Below are the code and all the weights of a small trained network. Each question names an input and a target symbol and asks about switching units off, where a switched-off unit gives its printed mean instead of its output.

import numpy as np


def w(rows, s, z=0):
    codes = np.array(rows[::2]) - 128.0
    scale = np.full(codes.shape[1], s)
    scale[-1] = z or s
    return codes * scale


def softmax(a):
    e = np.exp(a - a.max(-1, keepdims=True))
    return e / e.sum(-1, keepdims=True)


def log_softmax(a):
    a = a - a.max(-1, keepdims=True)
    return a - np.log(np.exp(a).sum(-1, keepdims=True))


def net(x, mask):
    ids = ['Σβδζμπ'.index(c) for c in x.split()]
    T = len(ids)
    res = E[ids] + P[:T]
    u = 0
    for l in range(3):
        r = res
        for j in range(3):
            rows = slice(2 * j, 2 * j + 2)
            q, k, v = (r @ M[l][rows].T for M in (Q, K, V))
            z = softmax(np.where(np.tri(T) > 0, q @ k.T / 2**0.5, -1e9)) @ v
            o = O[l][rows]
            res = res + np.where(mask[u + j], z, o[:, -1]) @ o[:, :-1]
        u += 3
    return log_softmax(res[-1] @ U[:, :-1].T + U[:, -1])


Q, K, V, O = {}, {}, {}, {}
E = w([
[102,164,96,30,61,62,38,181,128,151],'Σ',
[114,87,95,70,31,96,204,142,218,190],'β',
[143,131,125,185,187,136,34,180,90,197],'δ',
[166,166,124,150,75,205,164,96,4,124],'ζ',
[135,45,129,127,185,121,86,55,168,97],'μ',
[68,187,175,184,106,137,201,179,169,51],'π',
],0.011)
P = w([
[174,77,193,137,146,21,163,111,62,119],'0',
[66,115,57,80,220,105,177,136,75,168],'1',
[32,105,179,165,78,62,70,58,75,130],'2',
[186,128,197,108,112,100,148,154,141,159],'3',
[85,146,40,103,187,141,162,144,100,160],'4',
[65,122,147,191,59,93,55,78,113,94],'5',
[168,107,146,105,108,188,115,170,182,121],'6',
[124,176,14,122,167,178,152,131,142,131],'7',
[92,132,121,218,49,126,40,84,141,46],'8',
[178,115,118,114,101,226,96,187,215,72],'9',
[167,213,2,152,153,203,135,136,176,83],'10',
[83,167,117,230,19,125,54,124,135,38],'11',
[138,105,151,102,128,211,124,235,179,144],'12',
],0.0084)
Q[0] = w([
[117,97,206,151,140,75,115,57,167,81],'0.h1',
[115,146,180,160,146,126,151,170,155,91],'0.h1',
[158,120,143,109,136,112,140,124,104,184],'0.h2',
[138,149,121,124,119,138,151,172,96,171],'0.h2',
[213,148,140,213,201,185,13,148,17,184],'0.h3',
[153,117,100,74,109,2,21,168,178,183],'0.h3',
],0.0088)
K[0] = w([
[100,98,130,133,187,64,106,89,144,98],'0.h1',
[130,96,86,106,124,98,108,100,99,176],'0.h1',
[119,118,129,126,159,69,158,142,116,145],'0.h2',
[142,111,115,119,153,78,153,176,148,96],'0.h2',
[181,142,109,193,175,176,24,130,41,172],'0.h3',
[100,87,61,76,126,47,2,165,169,173],'0.h3',
],0.0095)
V[0] = w([
[126,135,124,137,206,92,113,122,129,145],'0.h1',
[151,106,85,101,155,160,82,50,110,136],'0.h1',
[73,136,148,156,142,121,79,119,117,52],'0.h2',
[164,90,187,87,255,45,189,109,74,148],'0.h2',
[61,159,64,157,170,41,167,33,63,139],'0.h3',
[141,117,179,107,147,148,108,194,117,172],'0.h3',
],0.0059)
O[0] = w([
[108,87,100,128,196,108,132,151,127,109,219],'0.h1',
[95,127,115,182,167,184,117,141,170,160,213],'0.h1',
[99,123,97,190,139,87,117,94,121,112,221],'0.h2',
[140,81,158,103,200,49,183,174,70,173,250],'0.h2',
[81,150,142,131,150,230,74,110,183,255,192],'0.h3',
[165,104,169,127,119,74,107,120,110,114,147],'0.h3',
],0.007,0.0021)
Q[1] = w([
[133,140,101,109,135,135,165,152,135,134],'1.h1',
[174,131,136,116,121,129,149,169,131,127],'1.h1',
[28,118,133,207,67,105,74,97,117,119],'1.h2',
[120,112,121,130,148,133,100,115,120,145],'1.h2',
[86,156,49,141,182,137,154,145,122,134],'1.h3',
[134,123,251,156,77,86,111,117,118,104],'1.h3',
],0.016)
K[1] = w([
[132,57,103,114,160,125,138,68,171,137],'1.h1',
[165,78,138,138,157,87,131,113,139,171],'1.h1',
[119,195,98,117,13,175,147,154,143,97],'1.h2',
[155,132,79,95,133,167,117,120,139,125],'1.h2',
[129,139,120,231,144,184,139,129,185,9],'1.h3',
[85,130,128,57,113,33,183,130,76,200],'1.h3',
],0.011)
V[1] = w([
[102,116,171,45,119,125,215,64,160,115],'1.h1',
[69,151,156,94,99,117,188,121,142,107],'1.h1',
[192,149,168,122,134,217,100,54,10,137],'1.h2',
[212,65,49,96,18,128,149,113,144,254],'1.h2',
[152,68,102,88,155,125,76,26,233,63],'1.h3',
[63,181,170,154,114,136,177,198,137,53],'1.h3',
],0.0055)
O[1] = w([
[247,151,156,203,90,103,94,121,135,127,69],'1.h1',
[192,134,135,160,140,123,119,184,122,146,66],'1.h1',
[194,89,216,112,119,103,139,154,70,7,38],'1.h2',
[95,152,2,131,198,59,198,122,99,88,31],'1.h2',
[47,48,170,18,159,165,147,193,60,83,129],'1.h3',
[98,137,47,148,128,99,156,89,120,175,5],'1.h3',
],0.0063,0.0024)
Q[2] = w([
[5,136,99,175,81,124,25,54,130,156],'2.h1',
[90,129,141,75,101,85,123,144,132,137],'2.h1',
[64,102,173,144,121,130,114,128,148,85],'2.h2',
[130,191,1,143,128,108,183,102,134,139],'2.h2',
[101,101,179,98,80,150,129,103,110,118],'2.h3',
[147,118,99,79,156,155,194,137,136,109],'2.h3',
],0.0096)
K[2] = w([
[108,212,84,104,2,173,138,169,148,79],'2.h1',
[98,124,170,132,96,67,127,134,156,108],'2.h1',
[129,97,93,80,189,66,134,114,136,167],'2.h2',
[106,178,92,140,49,209,179,114,159,57],'2.h2',
[160,132,129,136,122,151,177,123,108,113],'2.h3',
[123,157,105,121,85,98,114,162,92,141],'2.h3',
],0.0099)
V[2] = w([
[119,130,164,202,111,175,253,163,150,145],'2.h1',
[121,72,133,149,140,165,155,21,169,95],'2.h1',
[67,148,163,183,128,101,155,193,190,109],'2.h2',
[149,151,132,152,109,156,165,122,37,114],'2.h2',
[131,103,125,132,177,126,92,117,107,125],'2.h3',
[123,108,127,204,133,213,184,110,135,129],'2.h3',
],0.007)
O[2] = w([
[111,2,78,210,57,157,160,185,96,129,133],'2.h1',
[44,110,132,156,92,107,96,30,89,139,132],'2.h1',
[82,157,76,133,172,69,183,80,105,109,152],'2.h2',
[59,66,117,168,64,165,78,106,137,165,17],'2.h2',
[192,154,105,177,73,120,147,131,140,141,251],'2.h3',
[155,238,93,67,242,112,155,151,168,153,100],'2.h3',
],0.007,0.0035)
U = w([
[60,135,153,120,106,109,101,65,106,127,4],'Σ',
[198,90,171,158,84,4,168,115,35,3,213],'β',
[208,233,130,125,162,145,119,118,211,168,121],'δ',
[159,103,139,162,81,214,90,150,197,196,84],'ζ',
[44,75,133,49,183,214,132,204,104,138,179],'μ',
[78,135,37,160,139,78,171,103,104,128,122],'π',
],0.0055,0.0032)

Each question gives the input, a string of symbols that net reads in full, and the target symbol t.
The units are the heads (2 rows each of Q, K, V and O). Each row of codes is followed by its name. A weight is (code - 128) times the scale printed after its matrix; where a second scale follows, it is the last column's (O and U).
mask holds one flag per head, layer by layer. A switched-off head (its flag False) gives its mean, the last column of its rows in O, instead of its output. The means were averaged over made-up inputs and are rounded, as every weight is.
A unit's drop is (log p(t) with every unit on - log p(t) with that unit switched off) / (log p(t) with every unit on - log p(t) with every unit switched off).
The circuit of an input: a set's keep is (log p(t) with only the set's units on - log p(t) with every unit switched off) / (log p(t) with every unit on - log p(t) with every unit switched off). Starting from all 9 units, units are removed one at a time, each time the one whose removal leaves the highest keep (on an exact tie, the one counted first), for as long as the keep stays at least 0.8.
circuit, biggest first: the units of the circuit, biggest drop first
most important unit: the unit with the biggest drop
heads that matter: for each layer, one digit per head in row order, 1 if its drop is at least 0.15 and else 0, layers parted by /
drop of u: that unit's drop, to one decimal
input ζ β ζ ζ β, target ζ: circuit, biggest first => (2.h2 1.h1)
input δ ζ ζ μ μ μ μ ζ, target μ: circuit, biggest first => (1.h3)
input δ β π π Σ μ μ μ μ ζ, target β: heads that matter => 001 / 010 / 000
input μ μ μ Σ μ ζ μ μ, target μ: heads that matter => 000 / 001 / 000
input δ β Σ π δ, target π: heads that matter => 000 / 001 / 010
input δ μ μ μ μ μ β β δ μ μ μ π, target β: heads that matter => 001 / 000 / 000
input δ ζ Σ δ μ π π β, target π: circuit, biggest first => (1.h3 2.h2)
input ζ μ μ π δ μ Σ ζ μ δ ζ, target μ: circuit, biggest first => (1.h3 0.h3)
input π β μ δ μ δ μ ζ μ μ β π, target ζ: circuit, biggest first => (1.h2 2.h1)
input μ π δ δ δ μ ζ β δ μ π, target π: circuit, biggest first => (1.h3 2.h2)
input δ μ μ π π δ μ δ δ δ ζ, target ζ: circuit, biggest first => (2.h2 0.h2)
input μ π δ, target ζ: heads that matter => 000 / 010 / 100
input Σ μ μ δ Σ μ ζ μ Σ, target δ: heads that matter => 010 / 000 / 100
input μ δ Σ μ β μ Σ β μ ζ, target β: most important unit => 0.h3
input β ζ μ μ Σ δ μ δ μ μ, target μ: circuit, biggest first => (1.h3 0.h1)
input μ δ π π δ μ π Σ, target π: heads that matter => 001 / 001 / 010
input δ ζ μ π Σ π δ β, target π: heads that matter => 000 / 001 / 010
input μ π μ μ μ β β δ δ, target π: heads that matter => 000 / 010 / 000
input Σ Σ μ μ δ π δ Σ π β, target β: heads that matter => 001 / 000 / 000
input μ δ ζ μ β μ, target π: most important unit => 1.h2
input ζ ζ β ζ β δ ζ μ δ π, target β: heads that matter => 001 / 010 / 000
input μ δ Σ, target δ: heads that matter => 000 / 000 / 100
input π δ δ μ δ Σ μ Σ π μ μ δ, target ζ: circuit, biggest first => (1.h2 0.h2 2.h1)
input β π Σ δ ζ, target ζ: drop of 2.h1 => 0.1
input β δ δ μ μ μ π Σ, target π: drop of 1.h3 => 0.5
input μ π μ μ μ π, target ζ: drop of 1.h2 => 0.6
input μ δ μ δ μ π δ μ δ Σ δ μ, target δ: drop of 2.h1 => 0.6
input μ Σ δ, target δ: circuit, biggest first => (2.h1)
